Here is a tiny trained network, its code and every weight. The questions are about switching its units off for an input and a class, where a switched-off unit gives its printed mean instead of its output.

import numpy as np


def w(rows, s, z=0):
    codes = np.array(rows[::2]) - 128.0
    scale = np.full(codes.shape[1], s)
    scale[-1] = z or s
    return codes * scale


def norm(h):
    return h / np.sqrt((h * h).mean(-1, keepdims=True) + 1e-5)


def f(y):
    return np.maximum(y, 0)


def log_softmax(a):
    a = a - a.max(-1, keepdims=True)
    return a - np.log(np.exp(a).sum(-1, keepdims=True))


def net(x, mask):
    res = np.array(x, float).reshape(1, 8) / 4 @ E
    u = 0
    for l in range(2):
        y = f(norm(res) @ A[l][:, :-1].T + A[l][:, -1])
        res = res + np.where(mask[u : u + 8], y, B[l][:, -1]) @ B[l][:, :-1]
        u += 8
    return log_softmax(norm(res)[-1] @ U[:, :-1].T + U[:, -1])


A, B = {}, {}
E = w([
[54,109,204,111,95,171,69,116],'x0',
[168,100,143,3,136,93,105,180],'x1',
[124,118,174,150,179,176,125,164],'x2',
[238,239,161,117,164,101,100,116],'x3',
[123,38,185,71,163,7,75,179],'x4',
[62,115,171,121,205,68,247,82],'x5',
[174,202,70,174,100,231,158,94],'x6',
[159,151,90,163,110,168,95,178],'x7',
],0.0063)
A[0] = w([
[133,18,32,142,128,109,35,161,13],'L0N0',
[133,214,147,171,119,146,176,136,8],'L0N1',
[78,39,28,120,196,213,139,202,146],'L0N2',
[14,112,247,136,253,123,176,127,196],'L0N3',
[47,84,106,203,112,143,151,99,143],'L0N4',
[122,217,122,98,102,176,162,68,71],'L0N5',
[184,187,134,50,88,58,176,164,113],'L0N6',
[156,76,40,43,161,133,192,123,133],'L0N7',
],0.0063,0.0014)
B[0] = w([
[110,214,186,206,84,181,39,121,182],'L0N0',
[132,142,78,101,37,167,125,186,178],'L0N1',
[87,146,204,122,76,124,60,73,187],'L0N2',
[92,37,194,38,185,2,215,76,254],'L0N3',
[113,34,102,97,152,176,148,46,191],'L0N4',
[98,143,64,151,76,125,189,130,192],'L0N5',
[94,166,93,43,146,171,140,105,207],'L0N6',
[149,157,230,157,201,182,89,159,192],'L0N7',
],0.0066,0.0059)
A[1] = w([
[127,75,223,174,101,255,102,110,242],'L1N0',
[169,238,94,184,120,70,120,103,115],'L1N1',
[197,116,146,93,182,109,145,177,3],'L1N2',
[137,154,107,99,92,163,158,106,76],'L1N3',
[201,154,175,105,149,143,114,165,91],'L1N4',
[163,123,102,103,196,168,103,221,205],'L1N5',
[178,16,176,121,30,74,79,249,90],'L1N6',
[114,50,105,166,112,135,122,74,47],'L1N7',
],0.0093,0.0023)
B[1] = w([
[129,105,173,157,154,46,68,193,253],'L1N0',
[162,142,66,61,178,182,133,144,214],'L1N1',
[67,90,124,68,107,109,165,136,183],'L1N2',
[120,213,43,142,95,149,107,193,186],'L1N3',
[98,1,142,140,167,123,178,103,195],'L1N4',
[108,106,196,151,151,61,152,64,192],'L1N5',
[147,179,174,179,104,147,115,140,203],'L1N6',
[172,80,150,98,76,48,157,11,174],'L1N7',
],0.0086,0.0064)
U = w([
[204,243,50,42,143,246,221,176,40],'0',
[59,15,242,36,213,48,205,105,251],'1',
[96,67,39,254,119,177,231,71,32],'2',
[88,122,202,210,47,160,57,204,99],'3',
],0.0066,0.0022)

Each question gives the input, the list of numbers given to net, and the class t.
The units are the neurons (one row each of A and B). Each row of codes is followed by its name. A weight is (code - 128) times the scale printed after its matrix; where a second scale follows, it is the last column's (A, B and U).
mask holds one flag per neuron, layer by layer. A switched-off neuron (its flag False) gives its mean, the last column of its row in B, instead of its output. The means were averaged over made-up inputs and are rounded, as every weight is.
A unit's drop is (log p(t) with every unit on - log p(t) with that unit switched off) / (log p(t) with every unit on - log p(t) with every unit switched off).
The circuit of an input: a set's keep is (log p(t) with only the set's units on - log p(t) with every unit switched off) / (log p(t) with every unit on - log p(t) with every unit switched off). Starting from the 12 units with the biggest drops (on a tie, the unit counted first), units are removed one at a time, each time the one whose removal leaves the highest keep (on an exact tie, the one counted first), for as long as the keep stays at least 0.8.
units of the circuit, in order: the units of the circuit, biggest drop first
unit that matters most: the unit with the biggest drop
k most important neurons: the k neurons with the biggest drops, biggest first
k most important neurons of layer l: the k neurons of layer l with the biggest drops, biggest first
drop of u: that unit's drop, to one decimal
input [-3,4,-2,7,-2,4,-1,6], class 0: 2 most important neurons of layer 0 -> [L0N3, L0N6]
input [-2,1,-7,-5,-8,-3,-2,1], class 3: 3 most important neurons -> [L0N3, L1N0, L0N2]
input [-7,-2,-2,-1,6,-3,-7,0], class 3: 2 most important neurons -> [L1N6, L0N0]
input [5,7,6,-2,-7,2,7,5], class 3: units of the circuit, in order -> [L1N0]
input [2,-4,-6,-1,8,-2,-6,1], class 3: units of the circuit, in order -> [L1N6, L0N0]
input [-8,8,-1,-4,0,-2,8,-2], class 1: units of the circuit, in order -> [L0N7, L1N5]
input [-4,1,3,-8,-3,-3,3,2], class 3: 2 most important neurons -> [L0N3, L1N0]
input [-3,-6,-5,-1,5,-6,-2,-8], class 3: units of the circuit, in order -> [L0N0, L0N3]
input [-5,-6,-2,4,1,-1,-7,4], class 0: units of the circuit, in order -> [L1N1, L0N3]
input [-7,0,8,-8,-5,-4,5,-6], class 3: 3 most important neurons of layer 0 -> [L0N2, L0N3, L0N7]
input [-3,4,-4,-4,5,-4,-7,0], class 3: 3 most important neurons -> [L1N6, L0N0, L0N3]
input [1,-4,5,3,-5,2,-3,8], class 0: 2 most important neurons -> [L0N7, L0N5]
input [3,3,1,-8,1,-1,4,2], class 3: 2 most important neurons of layer 0 -> [L0N3, L0N0]
input [-6,-6,-1,5,-4,3,4,-5], class 0: unit that matters most -> L1N1
input [-4,-8,0,6,-4,8,7,-8], class 0: drop of L1N5 -> 0.1
input [-5,-6,5,3,-6,3,-1,8], class 0: drop of L1N1 -> 0.2
input [1,0,-1,2,-6,6,6,-4], class 0: drop of L0N5 -> -0.1
input [2,-4,-5,4,4,1,5,-1], class 0: drop of L0N7 -> 0.0
